Here is a tiny trained network, its code and every weight. The questions are about switching its units off for an input and a class, where a switched-off unit gives its printed mean instead of its output.

import numpy as np


def w(rows, s, z=0):
    codes = np.array(rows[::2]) - 128.0
    scale = np.full(codes.shape[1], s)
    scale[-1] = z or s
    return codes * scale


def norm(h):
    return h / np.sqrt((h * h).mean(-1, keepdims=True) + 1e-5)


def f(y):
    return y / 2 * (1 + np.tanh(0.7978845608 * (y + 0.044715 * y**3)))


def log_softmax(a):
    a = a - a.max(-1, keepdims=True)
    return a - np.log(np.exp(a).sum(-1, keepdims=True))


def net(x, mask):
    res = np.array(x, float).reshape(1, 3) / 4 @ E
    u = 0
    for l in range(2):
        y = f(norm(res) @ A[l][:, :-1].T + A[l][:, -1])
        res = res + np.where(mask[u : u + 12], y, B[l][:, -1]) @ B[l][:, :-1]
        u += 12
    return log_softmax(norm(res)[-1] @ U[:, :-1].T + U[:, -1])


A, B = {}, {}
E = w([
[104,133,128,125,45],'x0',
[179,209,165,92,73],'x1',
[209,1,57,116,184],'x2',
],0.0075)
A[0] = w([
[254,72,73,112,5,253],'L0N1',
[132,131,130,135,119,72],'L0N2',
[115,136,120,89,134,29],'L0N3',
[143,80,106,104,39,137],'L0N4',
[139,47,123,125,202,180],'L0N5',
[162,116,208,119,132,140],'L0N6',
[136,197,143,85,133,163],'L0N7',
[73,117,98,51,138,114],'L0N8',
[171,209,149,120,145,29],'L0N9',
[143,101,114,137,20,150],'L0N10',
[33,56,144,164,40,117],'L0N11',
[223,97,118,139,155,29],'L0N12',
],0.0096,0.0018)
B[0] = w([
[186,137,204,14,56,253],'L0N1',
[124,143,148,112,143,121],'L0N2',
[117,136,135,111,143,117],'L0N3',
[191,184,122,75,122,164],'L0N4',
[149,104,121,253,35,240],'L0N5',
[131,152,113,145,173,141],'L0N6',
[186,139,180,161,173,178],'L0N7',
[105,106,87,166,110,131],'L0N8',
[119,185,159,185,192,168],'L0N9',
[213,170,122,48,31,164],'L0N10',
[115,132,12,29,125,185],'L0N11',
[20,26,126,71,227,195],'L0N12',
],0.012,0.0067)
A[1] = w([
[174,111,120,105,145,196],'L1N1',
[107,231,134,160,187,119],'L1N2',
[175,84,211,97,73,194],'L1N3',
[101,119,84,216,126,30],'L1N4',
[4,163,10,69,135,4],'L1N5',
[114,185,134,204,54,156],'L1N6',
[77,59,97,152,102,212],'L1N7',
[123,71,103,98,16,84],'L1N8',
[118,165,138,143,96,42],'L1N9',
[131,168,219,132,151,151],'L1N10',
[71,19,139,30,129,21],'L1N11',
[128,137,137,62,62,101],'L1N12',
],0.014,0.002)
B[1] = w([
[114,130,149,159,113,160],'L1N1',
[159,208,91,128,206,232],'L1N2',
[50,65,142,133,201,240],'L1N3',
[167,99,57,128,53,185],'L1N4',
[21,187,164,179,44,218],'L1N5',
[140,33,137,176,170,186],'L1N6',
[151,152,118,63,74,229],'L1N7',
[130,158,163,128,219,254],'L1N8',
[96,110,131,105,195,137],'L1N9',
[146,156,32,105,109,214],'L1N10',
[83,135,205,251,209,231],'L1N11',
[124,118,122,155,66,213],'L1N12',
],0.017,0.0079)
U = w([
[117,35,242,197,239,104],'0',
[192,50,59,193,50,247],'1',
[19,208,136,206,6,5],'2',
[183,120,213,5,72,20],'3',
[210,206,62,161,227,205],'4',
],0.011,0.0024)

Each question gives the input, the list of numbers given to net, and the class t.
The units are the neurons (one row each of A and B). Each row of codes is followed by its name. A weight is (code - 128) times the scale printed after its matrix; where a second scale follows, it is the last column's (A, B and U).
mask holds one flag per neuron, layer by layer. A switched-off neuron (its flag False) gives its mean, the last column of its row in B, instead of its output. The means were averaged over made-up inputs and are rounded, as every weight is.
A unit's drop is (log p(t) with every unit on - log p(t) with that unit switched off) / (log p(t) with every unit on - log p(t) with every unit switched off).
The circuit of an input: a set's keep is (log p(t) with only the set's units on - log p(t) with every unit switched off) / (log p(t) with every unit on - log p(t) with every unit switched off). Starting from the 12 units with the biggest drops (on a tie, the unit counted first), units are removed one at a time, each time the one whose removal leaves the highest keep (on an exact tie, the one counted first), for as long as the keep stays at least 0.8.
circuit, biggest first: the units of the circuit, biggest drop first
most important unit: the unit with the biggest drop
k most important neurons: the k neurons with the biggest drops, biggest first
top k neurons in layer l: the k neurons of layer l with the biggest drops, biggest first
drop when u is switched off: that unit's drop, to one decimal
input [-7,-7,5], class 1: most important unit -> L0N5
input [1,-3,0], class 2: circuit, biggest first -> L0N11, L1N5
input [0,-2,-7], class 4: top 2 neurons in layer 0 -> L0N12, L0N7
input [5,6,8], class 0: 3 most important neurons -> L0N12, L1N3, L1N11
input [5,-1,3], class 3: 2 most important neurons -> L0N10, L0N4
input [-4,-6,8], class 1: top 3 neurons in layer 1 -> L1N4, L1N7, L1N3
input [4,7,-1], class 3: 2 most important neurons -> L1N11, L0N5
input [-5,-7,-6], class 2: 2 most important neurons -> L1N5, L0N5
input [-5,-7,6], class 1: 2 most important neurons -> L0N5, L0N1
input [4,7,7], class 0: top 3 neurons in layer 1 -> L1N3, L1N11, L1N7
input [1,-4,2], class 1: 2 most important neurons -> L0N5, L0N1
input [-4,-1,-6], class 4: drop when L0N9 is switched off -> 0.0
input [1,-8,2], class 1: drop when L0N5 is switched off -> 0.9
input [8,-3,5], class 3: drop when L1N8 is switched off -> -0.2
input [-6,-3,1], class 1: most important neuron -> L0N1
